Here is a tiny trained network, its code and every weight. The questions are about switching its units off for an input and a class, where a switched-off unit gives its printed mean instead of its output.

import numpy as np


def w(rows, s, z=0):
    codes = np.array(rows[::2]) - 128.0
    scale = np.full(codes.shape[1], s)
    scale[-1] = z or s
    return codes * scale


def norm(h):
    return h / np.sqrt((h * h).mean(-1, keepdims=True) + 1e-5)


def f(y):
    return y / 2 * (1 + np.tanh(0.7978845608 * (y + 0.044715 * y**3)))


def log_softmax(a):
    a = a - a.max(-1, keepdims=True)
    return a - np.log(np.exp(a).sum(-1, keepdims=True))


def net(x, mask):
    res = np.array(x, float).reshape(1, 6) / 4 @ E
    u = 0
    for l in range(2):
        y = f(norm(res) @ A[l][:, :-1].T + A[l][:, -1])
        res = res + np.where(mask[u : u + 15], y, B[l][:, -1]) @ B[l][:, :-1]
        u += 15
    return log_softmax(norm(res)[-1] @ U[:, :-1].T + U[:, -1])


A, B = {}, {}
E = w([
[127,157,127,220,181,19,139],'x0',
[73,188,225,87,98,145,168],'x1',
[47,144,176,145,65,88,26],'x2',
[94,177,193,205,139,155,35],'x3',
[21,194,40,107,93,123,250],'x4',
[126,240,68,105,147,123,147],'x5',
],0.0025)
A[0] = w([
[197,157,80,138,160,184,97,30],'L0N0',
[195,147,163,151,140,209,112,11],'L0N1',
[254,56,189,78,152,141,140,65],'L0N2',
[182,89,61,118,134,123,107,33],'L0N3',
[169,111,102,128,144,157,118,94],'L0N4',
[195,16,180,218,138,136,16,98],'L0N5',
[203,167,106,152,148,204,127,2],'L0N6',
[87,132,120,135,133,147,103,99],'L0N7',
[169,102,56,116,125,161,217,62],'L0N8',
[99,86,144,84,113,187,135,128],'L0N9',
[202,148,177,125,168,116,137,79],'L0N10',
[102,130,168,74,123,166,78,129],'L0N11',
[85,138,111,182,145,145,130,71],'L0N12',
[143,97,140,103,134,92,110,108],'L0N13',
[91,81,92,172,118,180,146,43],'L0N14',
],0.0066,0.0017)
B[0] = w([
[76,135,112,141,138,66,75,142],'L0N0',
[46,185,101,91,170,70,93,149],'L0N1',
[138,151,220,142,101,133,201,200],'L0N2',
[92,147,88,122,169,120,56,144],'L0N3',
[92,136,107,92,167,123,95,137],'L0N4',
[140,2,235,122,159,209,180,255],'L0N5',
[83,134,90,127,136,55,100,138],'L0N6',
[197,127,166,146,103,136,135,132],'L0N7',
[114,66,125,48,173,178,127,177],'L0N8',
[124,165,143,114,97,175,163,163],'L0N9',
[68,178,138,167,103,119,172,147],'L0N10',
[133,141,149,78,134,189,105,166],'L0N11',
[170,121,182,166,111,110,159,130],'L0N12',
[160,129,73,184,124,197,115,134],'L0N13',
[161,192,134,123,140,121,164,128],'L0N14',
],0.0079,0.0058)
A[1] = w([
[135,115,74,139,147,107,122,195],'L1N0',
[207,48,10,120,118,140,48,97],'L1N1',
[176,179,129,211,85,70,110,46],'L1N2',
[134,144,129,183,77,72,120,91],'L1N3',
[129,183,206,66,68,164,1,143],'L1N4',
[163,48,200,189,150,171,40,225],'L1N5',
[169,91,69,115,149,157,91,2],'L1N6',
[134,147,73,31,121,178,216,127],'L1N7',
[180,164,115,177,94,137,96,112],'L1N8',
[167,71,191,85,203,183,176,109],'L1N9',
[151,103,106,126,128,137,170,89],'L1N10',
[114,102,81,134,142,128,188,89],'L1N11',
[177,132,156,146,152,117,117,197],'L1N12',
[115,154,200,67,21,206,50,204],'L1N13',
[149,103,195,132,126,159,56,189],'L1N14',
],0.0064,0.00081)
B[1] = w([
[49,139,199,130,112,140,92,122],'L1N0',
[54,186,87,122,214,77,77,133],'L1N1',
[125,173,131,218,96,107,195,133],'L1N2',
[179,204,120,182,182,208,133,127],'L1N3',
[89,2,153,149,151,190,128,183],'L1N4',
[75,97,138,35,146,208,177,211],'L1N5',
[108,133,202,151,86,17,80,126],'L1N6',
[138,46,217,167,138,161,159,202],'L1N7',
[124,197,168,96,111,68,215,119],'L1N8',
[115,115,152,147,41,181,167,254],'L1N9',
[77,180,128,50,105,149,152,137],'L1N10',
[105,151,162,77,78,215,55,138],'L1N11',
[74,159,76,115,45,169,144,135],'L1N12',
[126,73,154,60,97,178,193,221],'L1N13',
[107,127,171,68,122,129,182,179],'L1N14',
],0.0077,0.0073)
U = w([
[116,55,192,93,90,194,182,184],'0',
[84,129,103,116,159,75,58,112],'1',
[161,202,116,207,96,96,162,129],'2',
[246,120,74,103,66,78,89,3],'3',
],0.011,0.005)

Each question gives the input, the list of numbers given to net, and the class t.
The units are the neurons (one row each of A and B). Each row of codes is followed by its name. A weight is (code - 128) times the scale printed after its matrix; where a second scale follows, it is the last column's (A, B and U).
mask holds one flag per neuron, layer by layer. A switched-off neuron (its flag False) gives its mean, the last column of its row in B, instead of its output. The means were averaged over made-up inputs and are rounded, as every weight is.
A unit's drop is (log p(t) with every unit on - log p(t) with that unit switched off) / (log p(t) with every unit on - log p(t) with every unit switched off).
The circuit of an input: a set's keep is (log p(t) with only the set's units on - log p(t) with every unit switched off) / (log p(t) with every unit on - log p(t) with every unit switched off). Starting from the 12 units with the biggest drops (on a tie, the unit counted first), units are removed one at a time, each time the one whose removal leaves the highest keep (on an exact tie, the one counted first), for as long as the keep stays at least 0.8.
units of the circuit, in order: the units of the circuit, biggest drop first
unit that matters most: the unit with the biggest drop
top k neurons: the k neurons with the biggest drops, biggest first
k most important neurons of layer l: the k neurons of layer l with the biggest drops, biggest first
drop of u: that unit's drop, to one decimal
input [8,-8,-7,-1,6,1], class 1: unit that matters most -> L0N5
input [5,2,-8,6,5,-7], class 2: units of the circuit, in order -> L0N5, L1N5, L1N13, L1N4
input [0,-2,8,2,8,-7], class 2: 2 most important neurons of layer 1 -> L1N2, L1N5
input [-8,-4,-6,0,-6,8], class 1: top 2 neurons -> L0N0, L0N6
input [0,-4,5,-1,3,8], class 2: top 2 neurons -> L0N5, L0N8
input [3,-5,-5,8,8,5], class 2: top 3 neurons -> L0N5, L0N12, L1N5
input [6,-4,-8,1,4,2], class 1: top 2 neurons -> L0N5, L0N2
input [7,-7,-1,-8,4,-7], class 1: top 4 neurons -> L0N5, L1N1, L0N3, L0N2
input [-1,-6,-4,-5,5,6], class 1: top 3 neurons -> L0N5, L0N2, L1N1
input [-2,-2,-1,4,1,8], class 2: top 2 neurons -> L0N5, L0N8
input [7,-3,-5,-2,4,0], class 1: 3 most important neurons of layer 1 -> L1N1, L1N13, L1N5
input [-8,-8,-2,-2,2,2], class 1: 2 most important neurons of layer 0 -> L0N5, L0N3
input [5,-3,-7,6,3,8], class 2: 2 most important neurons of layer 0 -> L0N5, L0N12
input [8,3,-3,4,4,2], class 2: drop of L0N5 -> 0.5
input [5,-1,7,4,5,-1], class 2: drop of L1N0 -> 0.0
input [7,-8,0,-6,4,-7], class 1: drop of L0N2 -> 0.3
input [2,-4,-7,3,4,0], class 1: drop of L0N5 -> 0.6
